Below are the code and all the weights of a small trained network. Each question names an input and a class and asks about switching units off, where a switched-off unit gives its printed mean instead of its output.

import numpy as np


def w(rows, s, z=0):
    codes = np.array(rows[::2]) - 128.0
    scale = np.full(codes.shape[1], s)
    scale[-1] = z or s
    return codes * scale


def f(y):
    return y / 2 * (1 + np.tanh(0.7978845608 * (y + 0.044715 * y**3)))


def log_softmax(a):
    a = a - a.max(-1, keepdims=True)
    return a - np.log(np.exp(a).sum(-1, keepdims=True))


def net(x, mask):
    res = np.array(x, float).reshape(1, 7) / 4 @ E
    y = f(res @ A[0][:, :-1].T + A[0][:, -1])
    res = res + np.where(mask, y, B[0][:, -1]) @ B[0][:, :-1]
    return log_softmax(res[-1] @ U[:, :-1].T + U[:, -1])


A, B = {}, {}
E = w([
[115,154,231,21,86,230,137],'x0',
[129,148,106,137,106,144,139],'x1',
[126,97,165,111,169,106,113],'x2',
[141,91,202,220,101,188,126],'x3',
[255,62,80,93,68,140,122],'x4',
[159,141,167,100,95,52,251],'x5',
[127,111,143,126,144,115,121],'x6',
],0.0089)
A[0] = w([
[133,151,108,249,114,81,126,229],'n1',
[42,171,143,144,143,117,150,141],'n2',
[171,52,100,106,101,140,117,115],'n3',
[100,160,194,99,68,173,124,85],'n4',
[138,142,165,121,107,68,146,3],'n5',
[178,105,190,220,113,142,143,160],'n6',
[83,123,184,162,155,130,130,201],'n7',
[110,132,91,91,108,155,56,192],'n8',
[131,139,150,141,109,104,181,34],'n9',
[100,121,75,62,143,103,135,117],'n10',
[136,121,128,111,114,117,197,129],'n11',
],0.013,0.0031)
B[0] = w([
[126,161,139,124,134,37,149,247],'n1',
[236,55,121,150,150,204,163,209],'n2',
[122,146,99,162,215,148,198,206],'n3',
[63,168,201,79,143,43,127,223],'n4',
[89,151,77,174,157,161,38,153],'n5',
[56,88,111,114,89,146,154,220],'n6',
[116,182,112,138,68,168,173,199],'n7',
[135,144,156,214,117,111,121,206],'n8',
[92,174,86,180,108,176,47,159],'n9',
[107,69,101,146,2,87,145,180],'n10',
[131,171,169,234,127,193,74,175],'n11',
],0.0094,0.011)
U = w([
[74,151,118,226,150,150,7,119],'0',
[67,27,94,110,1,115,161,121],'1',
[99,190,145,104,169,29,165,86],'2',
[205,150,115,137,169,185,235,118],'3',
[119,130,129,147,100,110,135,199],'4',
[101,152,108,129,133,115,150,201],'5',
[156,126,165,167,103,97,143,149],'6',
[128,128,71,55,163,149,78,1],'7',
],0.0098,0.0071)

Each question gives the input, the list of numbers given to net, and the class t.
The units are the neurons (one row each of A and B). Each row of codes is followed by its name. A weight is (code - 128) times the scale printed after its matrix; where a second scale follows, it is the last column's (A, B and U).
mask holds one flag per neuron, in row order. A switched-off neuron (its flag False) gives its mean, the last column of its row in B, instead of its output. The means were averaged over made-up inputs and are rounded, as every weight is.
A unit's drop is (log p(t) with every unit on - log p(t) with that unit switched off) / (log p(t) with every unit on - log p(t) with every unit switched off).
The circuit of an input: a set's keep is (log p(t) with only the set's units on - log p(t) with every unit switched off) / (log p(t) with every unit on - log p(t) with every unit switched off). Starting from all 11 units, units are removed one at a time, each time the one whose removal leaves the highest keep (on an exact tie, the one counted first), for as long as the keep stays at least 0.8.
circuit, biggest first: the units of the circuit, biggest drop first
unit that matters most: the unit with the biggest drop
top k neurons: the k neurons with the biggest drops, biggest first
drop when u is switched off: that unit's drop, to one decimal
input [-1,5,0,-1,8,5,6], class 3: unit that matters most : n3
input [7,-3,0,-2,4,-1,1], class 2: circuit, biggest first : (n4, n2)
input [-2,2,-3,4,3,7,1], class 0: circuit, biggest first : (n11, n9)
input [6,-7,-1,7,1,5,-1], class 1: top 4 neurons : (n6, n1, n3, n8)
input [-6,-3,-1,-7,-2,8,7], class 0: top 2 neurons : (n5, n11)
input [-2,-2,7,8,6,4,-3], class 1: top 3 neurons : (n6, n2, n8)
input [5,5,-6,-6,-5,8,2], class 0: circuit, biggest first : (n11, n9)
input [8,-1,0,5,7,5,-7], class 2: top 3 neurons : (n4, n2, n3)
input [3,-8,-3,-8,0,8,6], class 0: top 3 neurons : (n11, n5, n9)
input [-2,-7,1,0,7,2,4], class 3: top 2 neurons : (n3, n4)
input [-8,-1,8,5,6,-1,-5], class 2: circuit, biggest first : (n1, n2)
input [3,8,0,-5,8,1,-2], class 3: top 3 neurons : (n3, n6, n4)
input [6,-4,2,2,6,8,1], class 0: top 3 neurons : (n11, n5, n9)
input [-3,-8,-5,7,-7,-2,-6], class 4: unit that matters most : n1
input [3,-2,0,5,-7,6,5], class 3: top 3 neurons : (n2, n7, n10)
input [5,-7,-5,-2,-7,5,-5], class 3: top 2 neurons : (n2, n1)
input [-4,-3,6,3,-3,7,4], class 0: circuit, biggest first : (n5, n9)
input [2,-7,5,5,4,8,-1], class 0: top 3 neurons : (n11, n5, n9)
input [-1,-4,7,-3,7,1,-5], class 3: top 4 neurons : (n3, n4, n6, n1)
input [1,8,8,0,8,-5,5], class 3: circuit, biggest first : (n3)
input [6,1,2,-6,0,0,-5], class 1: top 2 neurons : (n10, n1)
input [8,-5,-1,1,-2,6,-7], class 2: top 2 neurons : (n4, n8)
input [8,4,-6,7,2,3,3], class 2: top 3 neurons : (n4, n10, n2)
input [-1,6,-6,-6,1,-1,2], class 1: drop when n6 is switched off : -0.1
input [-6,-3,1,5,-5,7,2], class 0: drop when n5 is switched off : 0.7
input [-3,1,2,1,-8,-5,2], class 3: drop when n2 is switched off : 0.4
input [8,5,5,2,1,-3,7], class 2: unit that matters most : n4
input [4,3,-5,8,-4,5,-4], class 1: drop when n2 is switched off : 0.1
